In the rows, zero is written as 128.
Rows, each with its class:
[172 192 136 134  65 132 132 107 127  88 150 127 124  93 123 101 166 128
 127 167  25 132 165 139 142 154 129 154  63 167 134 144 144 171 151 132
 173  95] | Z484
[142 220 120 123  98 134 133 125 135 125 153 112  97  77 125 108 148 123
 144 126  85 113 162 154 137 111 125 131  80 156 120  87 145 153 196 125
 151 122] | Z484
[157 176 126 121  73 138 149 125 129 126 156  95 123  86 127 138 166 127
 125 129 107 133 147 142 122 108 128  98  78 143 113 100 147 132 166 139
 159 111] | Z22
[144 189 139 146  65 139 126 106 124 142 135 125  79  72 121 110 124 125
 130  94 136 137 176 165 115  85 118 145 103 147 103 109 158 135 174 144
 146 121] | Z22
[157 209 107 120  91 192 123 116 131 149 155  62  83  95 131 152 208 145
 113 145 133 148 137 122 123  75 136  57  57 152  69  63 131 140 175 126
 154 132] | Z22
[230 106 141 128  60 142 100  79 121  71 158 145 162  71 117 140 176 163
 120 137  26 136 161 123 104 171 146 146  79 145 171 160 128 215 188 136
 127 112] | Z484
[137 223 150 116  87 145 120 139 122 137 108  97  85  90 119 114 114 104
 125 135  77 122 167 156 131 116 118 127  65 150  99 107 154 129 145 145
 153 116] | Z22
[168 157 117 124  76 139 127  94 115 107 149 129 135  77 111 149 167 157
 109 111  35 123 148 136 114 163 124 117 101 152 115 150 133 169 187 145
 121 116] | Z484
[148 177 132 139  87 146 135 116 130 122 166 110  97  89 120 137 152 129
 127 118 139 125 161 142 133 119 120 122  75 142 113 125 141 153 163 136
 180 119] | Z22
[151 204 106 150  74 109 145 127 128 139 158 109  96  98 143 128 160 132
 127 125  93 148 159 147 119 137 120 120  86 157 114  87 135 142 154 136
 166 109] | Z484
[161 195 133 116 117 131 132 114 114 104 144 125 109  81 116 144 142 105
 131 136  65 125 177 104 130 138  98 153  84 158 161 144 142 160 135 127
 170 124] | Z484
[157 145 146 123  66 138 124 157 118 132 116 118 113  87 114 138 125 113
 113 122  81 117 164 150 131 141 124 137 115 129 103 141 143 155 147 135
 151 124] | Z22
[161 210 127 138 102 142 129 121 128 111 153 141 121  91 121 122 145 134
  78 176  51 125 170 134 128 130 135 149  82 156 148 161 143 172 122 122
 182 142] | Z484
[158 179 122 120 106 143 134 115 106  85 138  83 132  98 123 143 179 127
 128 233  21 126 162 120 138 154 132 154  98 164 170 152 126 169 100 125
 168 118] | Z484
[157 252 145 149 101 143 131 120 118 110 142 177  81 103 110 100 164 112
 150 139  96 132 179 164 134 120 126 146  72 172 130  99 137 174 138 119
 188 110] | Z484
[177 158 133 164  69 138 126 120  96 105 152 111 121  97 129 128 124 123
 110 154  52 107 155 158 123 160 136 137  92 141 120 144 145 170 164 149
 121 136] | Z22

Rows with their classes:
[128  89  70 145 101 132  94 154 190 124 115 101 119 103 163 145  97 118
  92 141 146 127  75 119 109 133 125 153  88 146 119 133 147  64 127  96
 106 141] | Z370
[ 95 128 112 165 107 151  95 127 151 114 140 133 141  97 113 127 106 136
 139  92 132 165  80 137  78  97 136  92 124 105 124  72 127 126 152  96
  72 113] | Z246
[121 149 149 160 114 158  95 112 144 128 133 128 157  93  86 147 105 123
 110  72 120 158 101 136 103  85 107 108 134 129 105  94 122 129 172 110
  64 123] | Z246
[152 103 102 121 120 130 114 128 159 143  90  99  99 112 173 118 140 125
 115 122 134 123 112 124 137 131 122 134  58 122 117 122 140  98 122  86
 136 143] | Z370
[152  65 157 120 118 131 120 140 127 140 132 119 143 136 131 134 112 116
 136 131 119 130 152 113 126 112 124 141 134 141 128 139 133 108 169 129
 114 150] | Z473
[146  90  80 128 138 117 113 133 156 136 127 111 121 120 167 136 138 126
  94 115 135 112 121 124 139 155 121 148  96 120 129 127 138 101  99  97
 138 142] | Z370
[ 81 156 112 159  97 152 110 133 143 128 142 136 132 108  89 125  80 110
 140  86 143 167  92 129 108 125 131  84 134 119 121 123 117 138 165  74
  76 113] | Z246
[126 140 139 145 104 165  95 135 160 180 141 125 133 134  96 120 110  91
 181  81 136 179  98 133 128 114 109  74 120 106 111  98 127  99 126  87
  63  99] | Z505
[125  93  82 130 125 123  95 145 177 120 108 114 124 104 182 130 121 140
  92 142 142 129  93 130 113 139 135 164  70 129 122 138 147  61  95  87
 116 113] | Z370
[158 143 192 143 137 136 120 106 107 135 138 124 156 140 136 132 113 108
 108 135 112 129 170 126 136 121 114 133 145 145 129 130 144 115 165 146
 150 178] | Z473
[119 128 129 144  96 149 109 132 169 175 139 111 131 120 117 122 119  98
 175  79 148 184 109 127 108 105 109  85 125 102 117  68 134 105 148  93
  80 104] | Z505
[151 107  95 118 129 113 112 144 162 121 124  98 108 110 169 125 139 146
 103 125 130 114 106 126 150 137 130 146  82 130 122 168 145 100  91  95
 136 141] | Z370
[171  95  67 125 108 110 123 146 150 134 126 106  76 126 162 131 117 118
  91  97 132  96 123 126 148 140 126 153  89 121 120 127 133 104 121  99
 158 131] | Z370
[ 45 145 110 152 100 150 116 113 141 130 132 137 109 104  87 124  87 129
 125  87 121 180  78 138 105 101 130 103 159 137 125 100 116 138 146 100
  68 116] | Z246
[172 124  95 127 140 114 119 146 149 124 158 117 130 123 138 135 140 129
  88 109 134  91  99 127 132 144 131 141  81 125 112 112 140 133 116 127
 158 117] | Z370
[120  94  90 129 124 124 117 126 158 147 127  99 105 119 174 145 119 123
  86 135 126 111 109 122 161 139 111 140  81 131 124 135 132 103 114  98
 140 152] | Z370
[117 121 117 143 100 150  91 114 131 172 145 119 138 117 133 133  92  90
 127  89 126 166 106 115 128 122 112 104 127 122 123 100 141  87 139  91
  63 116] | Z505
[122 136 125 133 102 139 112 131 154 157 136 130 133 147 101 120 125 109
 183  84 140 164 113 123 104 118 125  77 124 102 122 100 135 120 131  96
  81  97] | Z505
[151 137  36 151  99 120  90 125 170 164 144 123 143 110  97 132 105  96
 154  60 136 188  99 122 105 107 129  79 114 105 110  86 152 100 138  87
  60  92] | Z505
[ 90 120 149 135 132 141  79 115 118 188 142 144 161 136 120 142 101  68
 145  72 126 207 115 124 115 140 123  82 149 115 128 118 124  57  96  82
  16  97] | Z505
[121 103  77 133 139 119 126 142 154 122 124 104 117 104 154 133 134 138
  99 128 131 106 109 140 131 145 136 143  87 125 110 121 141 125  94 105
 134 121] | Z370
[ 92 159 165 174  84 175 107 100 153 136 136 136 159  79  89 149  99 131
 124  87 128 192  84 131  82  77 130 100 134 136 106  96 136 133 200 123
  50 155] | Z246
[148 109 111 129 130 128 112 135 147 136 117  99 111 125 163 131 114 121
  91 136 128 116 125 129 143 126 118 141  90 130 119 133 139 100 132 115
 134 146] | Z370
[118 107  83 121 111 120 106 143 167 117 131 116  87 115 141 143  99 129
 120 126 132 121  95 114 166 145 127 149  85 115 129 146 131  94  94  84
 130 116] | Z370
[141 103  84 132 132 124 114 125 152 129 123 130 102 108 171 133 144 136
  86 103 135 113 113 133 136 136 120 137  81 128 104 127 147  99 132  87
 139 136] | Z370
[126  98  85 135 131 118 114 122 152 145 129  99 114 116 162 127 137 124
 117 119 137 117 111 131 141 137 126 133  79 127 125 139 135 106 103  83
 123 129] | Z370
[125 138 123 134  98 142  98 149 153 178 142 131 142 136 125 129  87  86
 174  72 126 158 113 118 133 126 116 101 140 105 132  99 123  87 127 109
  78  97] | Z505
[161 130 163 113 124 135 121 102 127 148 124 115 155 134 149 129 128 121
 113 138 121 128 154 129 124 129 124 139 135 134 122  95 142  96 161 124
 116 160] | Z473
[134 125 138 140  90 148  90 148 172 159 145 121 138 120 103 121  88  97
 179  90 145 188  99 112 100  92 106  77 122 104 117  96 133  92 157  81
  64  92] | Z505
[174  97  75 147 149 121 114 116 145 124 125 100 130 104 176 139 178 141
  51 104 124  83 133 150 127 138 130 133  87 133 101 113 142 124 121 111
 160 146] | Z370
[172 122 151 146 142 116 124 110 100 135 122 122 148 140 141 138 141 122
 101 126 123 128 166 134 132 129 123 130 136 129 129 125 146 117 152 142
 150 152] | Z473
[124  94  51 159 116 125 111 138 164  94 128 108 113  97 147 128 126 144
 103 112 136 106  94 133 101 119 128 144  95 120  98 118 138 123 132  89
 134 120] | Z370
[157 130 164 128 143 132 117 110 112 139 121 138 151 139 144 134 130 118
 115 118 110 149 162 128 123 116 126 127 147 135 128 127 136 111 163 131
 108 143] | Z473
[135 112  97 140 126 134 103 125 153 141 147 128 144 124 112 131  99 121
 127  69 167 148 104 122 119 106 126 101 120 105 102 101 124 128 185  83
  85  98] | Z505
[147 101  80 130 124 130 117 133 142 129 129 109 109 124 142 137 107 129
  94 107 131 114 109 129 158 124 125 138  97 132 114 123 133 119 113  91
 141 130] | Z370
[195 142 189 111 120 141 113 103 132 136 127 117 137 150 119 145 116 123
 107  99 118 153 177 114 130 102 125 125 138 125 118 111 139 101 183 116
 113 150] | Z473
[149  88  81 140 127 120 109 146 176 134 127 111 113 107 171 137 122 115
  77 124 146 123 103 128 121 138 122 149  70 135 104 123 151  83 117  86
 121 137] | Z370
[ 88 135 124 140  89 150 119 139 155 122 130 130 124 108  82 126  83 136
 156 122 136 170  76  99  92 109 130 115 140 131 129 124 129 122 153 120
  89 111] | Z246
[ 87 136 124 141  93 146 116 133 140 111 125 140 123 109  92 118  96 146
 153 104 128 155  88 126  79 106 133 105 146 124 125 130 116 132 156 112
  94 116] | Z246
[106 123 130 138 124 145  96 120 136 163 131 131 134 121 109 133 117 102
 139  75 130 184 108 110 126 104 126  82 131 116 121 115 128 101 119  75
  80 119] | Z505

Rows with their classes:
[ 98 130 116 117 143 162  72  26 157 152 143 157  84 187 145  82 178 139
  96 138 163 153  87 119 147  68  81 177 164 113 137 105 192 148 143 140
  73  53] | S
[127 114 121 136  92 135 126  72 105  97 122 140 197 146 166 140 160 102
 106  98 147 119 210 158 137 105  52 132 133  96 159 253 141 154 122  95
  98 101] | F
[142 124 108 119 146 190 126  65 128 147 130 151 106 113 133  84 171 112
 116 126 139 130  95 124 156 103 117 133 134 108 124 108 171 140 124 151
  66  71] | S
[127 111 140 132 100 118 174  93 123 151 140 174 162 156 127 124 148 103
 103 113 166 152 151 139 153 144 120 154 109 112 114 239 169 121 145 151
  96 111] | F
[170 129 131 144 138 121 137  88 156 155 145 121 100  88 120 101 165 109
 130 152 139 112  66 102 151 100  84 160 125 108 111 112 178 127 130 128
 129  87] | S
[151 121 129 111 102 124 106  84 121 186 171 170 144 134 131 102 162 105
 107 153 156 135 107 123 163 137 112 161 128  89 144 199 194 130 160 151
 104  81] | F
